Here is a tiny trained network, its code and every weight. The questions are about switching its units off for an input and a class, where a switched-off unit gives its printed mean instead of its output.

import numpy as np


def w(rows, s, z=0):
    codes = np.array(rows[::2]) - 128.0
    scale = np.full(codes.shape[1], s)
    scale[-1] = z or s
    return codes * scale


def f(y):
    return y / 2 * (1 + np.tanh(0.7978845608 * (y + 0.044715 * y**3)))


def log_softmax(a):
    a = a - a.max(-1, keepdims=True)
    return a - np.log(np.exp(a).sum(-1, keepdims=True))


def net(x, mask):
    res = np.array(x, float).reshape(1, 6) / 4 @ E
    y = f(res @ A[0][:, :-1].T + A[0][:, -1])
    res = res + np.where(mask, y, B[0][:, -1]) @ B[0][:, :-1]
    return log_softmax(res[-1] @ U[:, :-1].T + U[:, -1])


A, B = {}, {}
E = w([
[69,53,137,208],'x0',
[77,176,79,143],'x1',
[123,160,255,202],'x2',
[26,198,113,110],'x3',
[105,29,83,148],'x4',
[12,62,152,66],'x5',
],0.0059)
A[0] = w([
[118,114,156,149,153],'N1',
[148,136,116,157,127],'N2',
[122,138,116,115,116],'N3',
[143,132,121,150,83],'N4',
[92,142,81,90,180],'N5',
[249,167,109,146,51],'N6',
[147,104,126,148,106],'N7',
[118,142,113,105,139],'N8',
[114,110,105,104,176],'N9',
[147,117,203,175,74],'N10',
[118,138,126,124,117],'N11',
[110,180,94,153,65],'N12',
[106,167,97,126,102],'N13',
[152,58,66,207,89],'N14',
[117,114,155,144,127],'N15',
[136,106,108,153,39],'N16',
[147,137,113,155,121],'N17',
[98,110,193,184,137],'N18',
[134,119,103,77,62],'N19',
[100,181,101,157,66],'N20',
[113,163,102,136,51],'N21',
[190,164,114,146,62],'N22',
[169,144,122,142,84],'N23',
[139,130,79,88,15],'N24',
[125,131,133,120,24],'N25',
[158,128,180,205,3],'N26',
[133,112,141,137,160],'N27',
[143,118,97,52,69],'N28',
[124,113,135,123,101],'N29',
[148,129,110,155,136],'N30',
[147,81,86,184,47],'N31',
[129,105,91,132,93],'N32',
[134,120,119,106,67],'N33',
[131,118,106,137,103],'N34',
[67,193,97,162,56],'N35',
],0.018,0.0039)
B[0] = w([
[125,162,135,153,166],'N1',
[118,125,114,88,149],'N2',
[139,109,132,134,139],'N3',
[119,135,117,94,129],'N4',
[132,82,147,196,233],'N5',
[192,115,144,9,254],'N6',
[115,135,89,128,147],'N7',
[148,100,138,150,160],'N8',
[98,131,159,158,178],'N9',
[157,198,119,157,228],'N10',
[144,122,127,145,133],'N11',
[179,101,72,130,173],'N12',
[150,90,95,146,177],'N13',
[2,150,78,112,234],'N14',
[125,161,132,152,154],'N15',
[101,135,112,117,131],'N16',
[118,114,113,90,146],'N17',
[141,199,172,171,234],'N18',
[112,107,176,134,163],'N19',
[155,125,59,146,175],'N20',
[152,102,91,132,148],'N21',
[167,96,135,61,190],'N22',
[150,117,121,78,156],'N23',
[115,104,194,138,166],'N24',
[141,124,130,109,110],'N25',
[158,212,154,125,212],'N26',
[120,146,113,140,149],'N27',
[103,103,199,141,195],'N28',
[114,142,131,134,127],'N29',
[103,124,116,96,149],'N30',
[52,144,89,114,182],'N31',
[75,121,147,126,151],'N32',
[110,128,149,115,125],'N33',
[99,121,129,122,131],'N34',
[143,119,41,179,210],'N35',
],0.039,0.0069)
U = w([
[161,158,139,147,253],'0',
[207,94,62,130,80],'1',
[216,119,110,2,163],'2',
[102,131,74,80,75],'3',
[194,214,115,105,95],'4',
[170,78,176,113,62],'5',
],0.0069,0.0054)

Each question gives the input, the list of numbers given to net, and the class t.
The units are the neurons (one row each of A and B). Each row of codes is followed by its name. A weight is (code - 128) times the scale printed after its matrix; where a second scale follows, it is the last column's (A, B and U).
mask holds one flag per neuron, in row order. A switched-off neuron (its flag False) gives its mean, the last column of its row in B, instead of its output. The means were averaged over made-up inputs and are rounded, as every weight is.
A unit's drop is (log p(t) with every unit on - log p(t) with that unit switched off) / (log p(t) with every unit on - log p(t) with every unit switched off).
The circuit of an input: a set's keep is (log p(t) with only the set's units on - log p(t) with every unit switched off) / (log p(t) with every unit on - log p(t) with every unit switched off). Starting from the 12 units with the biggest drops (on a tie, the unit counted first), units are removed one at a time, each time the one whose removal leaves the highest keep (on an exact tie, the one counted first), for as long as the keep stays at least 0.8.
circuit, biggest first: the units of the circuit, biggest drop first
unit that matters most: the unit with the biggest drop
top k neurons: the k neurons with the biggest drops, biggest first
drop of u: that unit's drop, to one decimal
input [8,-6,-1,0,-2,1], class 4: circuit, biggest first	N5, N18
input [-5,-5,6,-7,5,-5], class 2: unit that matters most	N6
input [7,7,2,6,8,7], class 0: circuit, biggest first	N18, N5
input [1,1,-3,0,-6,0], class 1: top 2 neurons	N6, N18
input [-4,-2,8,3,7,2], class 4: circuit, biggest first	N5, N18
input [-4,6,-4,5,-1,-7], class 1: top 2 neurons	N35, N5
input [-1,7,-3,5,-6,-8], class 1: top 2 neurons	N35, N20
input [-6,-5,8,0,4,5], class 4: top 2 neurons	N5, N10
input [3,-6,2,-8,4,0], class 4: top 4 neurons	N26, N10, N18, N1
input [1,1,-2,4,-2,4], class 1: top 2 neurons	N18, N35
input [6,4,3,-4,5,3], class 3: drop of N31	0.4
input [-1,-8,-1,7,-1,1], class 5: drop of N22	-0.1
input [1,-2,1,-6,3,1], class 3: drop of N14	0.4
input [-1,-8,-5,-2,7,4], class 3: unit that matters most	N14
